Below is a small trained network, with its code and all its weights. Each question gives an input and a class and asks what happens when units are switched off, that is, made to give their printed mean instead of their output.

import numpy as np


def w(rows, s, z=0):
    codes = np.array(rows[::2]) - 128.0
    scale = np.full(codes.shape[1], s)
    scale[-1] = z or s
    return codes * scale


def f(y):
    return np.maximum(y, 0)


def log_softmax(a):
    a = a - a.max(-1, keepdims=True)
    return a - np.log(np.exp(a).sum(-1, keepdims=True))


def net(x, mask):
    res = np.array(x, float).reshape(1, 7) / 4 @ E
    y = f(res @ A[0][:, :-1].T + A[0][:, -1])
    res = res + np.where(mask, y, B[0][:, -1]) @ B[0][:, :-1]
    return log_softmax(res[-1] @ U[:, :-1].T + U[:, -1])


A, B = {}, {}
E = w([
[155,102,146,109,130],'x0',
[81,91,75,103,3],'x1',
[119,135,135,135,123],'x2',
[68,33,107,150,137],'x3',
[116,140,113,130,132],'x4',
[140,116,134,119,128],'x5',
[168,119,82,253,115],'x6',
],0.011)
A[0] = w([
[98,139,145,87,253,130],'n0',
[160,95,12,167,143,118],'n1',
[178,198,115,85,59,142],'n2',
[181,168,141,177,148,148],'n3',
[155,87,102,187,103,204],'n4',
[113,113,149,125,168,2],'n5',
[191,170,116,161,120,136],'n6',
[190,174,128,164,129,76],'n7',
[38,75,134,98,109,79],'n8',
],0.013,0.0038)
B[0] = w([
[133,99,178,139,192,245],'n0',
[99,136,156,122,171,199],'n1',
[65,107,160,227,251,207],'n2',
[165,176,98,105,12,202],'n3',
[124,188,172,158,172,205],'n4',
[78,135,125,122,132,149],'n5',
[204,147,109,117,88,191],'n6',
[108,138,92,77,81,186],'n7',
[115,106,94,134,55,209],'n8',
],0.012)
U = w([
[168,255,177,151,205,2],'0',
[67,151,185,148,173,237],'1',
[165,198,34,8,35,130],'2',
],0.009,0.00056)

Each question gives the input, the list of numbers given to net, and the class t.
The units are the neurons (one row each of A and B). Each row of codes is followed by its name. A weight is (code - 128) times the scale printed after its matrix; where a second scale follows, it is the last column's (A, B and U).
mask holds one flag per neuron, in row order. A switched-off neuron (its flag False) gives its mean, the last column of its row in B, instead of its output. The means were averaged over made-up inputs and are rounded, as every weight is.
A unit's drop is (log p(t) with every unit on - log p(t) with that unit switched off) / (log p(t) with every unit on - log p(t) with every unit switched off).
most important unit: the unit with the biggest drop
k most important neurons: the k neurons with the biggest drops, biggest first
drop when u is switched off: that unit's drop, to one decimal
input [-4,-2,5,0,-1,1,2], class 2: 2 most important neurons => [n2; n0]
input [-3,-7,-5,-1,8,8,2], class 2: most important unit => n3
input [-1,5,-4,5,7,3,-1], class 2: 2 most important neurons => [n2; n8]
input [2,-7,4,-3,-4,6,1], class 2: 3 most important neurons => [n3; n2; n7]
input [7,2,0,1,8,-6,0], class 2: 4 most important neurons => [n2; n0; n4; n1]
input [-1,1,4,-8,-8,-4,-5], class 1: 3 most important neurons => [n2; n4; n3]
input [1,1,5,4,5,0,-4], class 2: 2 most important neurons => [n2; n8]
input [7,-8,-5,-7,-2,5,1], class 2: 2 most important neurons => [n3; n7]
input [8,8,1,-7,-5,3,-4], class 1: drop when n2 is switched off => 0.9
input [1,7,-8,-7,-4,1,-2], class 1: drop when n2 is switched off => 0.8
input [-2,-7,-6,-4,-6,-5,6], class 2: drop when n3 is switched off => 0.1
input [-7,7,6,-5,-2,-3,-5], class 1: drop when n2 is switched off => 1.3
